Each row has two labels, one from each of two sets.
[  7   0  14   5  -9 -24   7  37 -13 -21  34   4  -8  -9 -26  11 -51 -17
   9  11   1  12   1  -4  -1]
[10]/q843
[ -1 -16   4  13   2  12 -20  37   2 -10  -2 -33  15 -14 -13  -3 -17  16
 -18 -12  -5  -2  17 -27  28]
[9]/q874
[  1 -18   9  10  -3  12  -7  36  -1 -12  -8 -28  11 -15  -1  -5 -26  -6
  -4  -9   5  15   3 -20  16]
[11]/q874
[ 17  51 -39 -28 -17 -26 -12  37   8   4  41  21 -13  -3  50  17 -17 -48
  30  57  11  27 -51   9 -36]
[10]/q72
[ 22  12  -9  -7 -13 -25  -2  32  -6  -4  45  27 -10  -9 -16   9 -37 -39
   3  31 -10  10 -26   4 -29]
[10]/q843
[  6 -23   6   6 -23  -6  -6  37  12 -16  -6 -18   7 -20  -3  10 -33  -3
 -13  -6  -2   8   9   1  10]
[11]/q874
[  0  -9   4   5   2  -7   3  41 -19  -4  18 -11   0  -6 -20   1 -35  -3
  12   3   1  16  -3 -19  10]
[11]/q72
[  1   5   4   5  -4  -6  -9  27 -27  -8  27   2  -2   3 -35 -10 -14 -14
  -5   6  -1   0   0 -22  -1]
[9]/q843
[ -7 -28  21  21   0   8 -11   3 -13 -11  -1 -16   0  -3 -53  -5 -17  13
 -14 -18  -8  -9  24 -22  20]
[11]/q843
[-10 -34  23  20  18  10   6  -1 -41  -2  -7 -13   4  -1 -49  -9 -15  14
  -7 -31  -9  -3  39 -36  25]
[11]/q843
[ -8   5  -1   4   5  10  -5  -2 -25   1   5  -1   8  12 -15  -8  -2   3
 -11  -9  -5  -2  10 -14   2]
[9]/q843
[  6  24 -12  -3  -7   5 -30  44  -3 -15  28 -12  15  -8   9  17 -14  -2
  -7   6  -6   5  -9 -21  -3]
[9]/q874
[ 21  -6   5  22  -3   3 -73  -5  19  17   4 -19 -11 -15 -29 -12  29 -26
 -31   0 -11 -18  -9 -36 -19]
[10]/q874
[ 15 -13  17   8  -2 -16 -23  17  21 -13  10 -19  -8  -7 -13  12 -21   8
  -9   3  -8   4   8 -20  10]
[10]/q72
[ 19   1   3   1 -11   4 -45  23  22  -9   0 -11  11 -14 -16  -5   0  -9
 -30   3 -10 -12 -10 -17   0]
[11]/q874
[-11  19   0  17 -12   9  -2  35 -40 -11  33   3  -1  -2 -23 -16 -35 -30
  -9  10   2  13  -5 -11  -7]
[9]/q843
[ -8 -19  28  14   7  -5  -2  -9 -23 -11   7 -12 -17   5 -46  -9 -15   2
  -6 -19   0  -4  28 -30   9]
[10]/q843
[ -2   8  -2  -3   7  -2 -20  23 -10 -13  17 -20   8   8  -6   4 -16  14
  -3  -4  -5  -1  15 -33   5]
[9]/q72
[ 11 -15   1   0 -10 -11  -1  31  11  -2  12 -16  -7 -16   4  11 -28   0
   4   4   9  15  -7  -1  12]
[10]/q874
[ -3  17  -3  13   4   8 -21   9 -30   6  22   1  -1   5 -34  -4   4 -25
  -8  -2  -5 -15  -1 -30 -13]
[9]/q843
[-15   1   0   5  -2   2  10  20 -24 -17  20 -12   9  12 -17  -3 -22  14
   1  -7  -2  10  19  -4   7]
[9]/q843
[  7   9  -8   3   4  11 -32  27  -5  -3  10  10   9   0 -14   0  -8  -6
  -5   4  -4  -3  -2 -32   0]
[9]/q874
[ 18   8   8   4 -10 -20  -9  -2  15  -8  21  18 -15   4 -22   7  -8 -16
   0  15  -7   1 -10  -5 -15]
[10]/q843
[  3 -12  16   2  -6  -6  -9  42  -5 -31  12 -14  10  -6 -31   8 -26   5
 -10 -12  -8   7  14  -7  15]
[20]/q72
[ -9 -12   3  10   3  10 -28  41 -11   9   2 -45   8 -20  -6   3 -25   2
   3 -12   5  15   0 -39  11]
[9]/q874
[ -8 -14   6   4 -10   4 -15  52  -6 -20   4 -27  14 -14  -3  -3 -32  23
   0  -4   3   8  13 -15  20]
[9]/q874
[  7 -18  27   7 -10  -6 -21  25  16 -12   2 -27  -6 -16 -12   4 -25   7
 -13  -4   7  11   5 -11  10]
[10]/q874
[ 10 -18  12   5 -18  -9  -4  38  19 -13  -7 -21   5 -31  -5   2 -29   3
  -8  -1   0  12   1   6  10]
[10]/q874
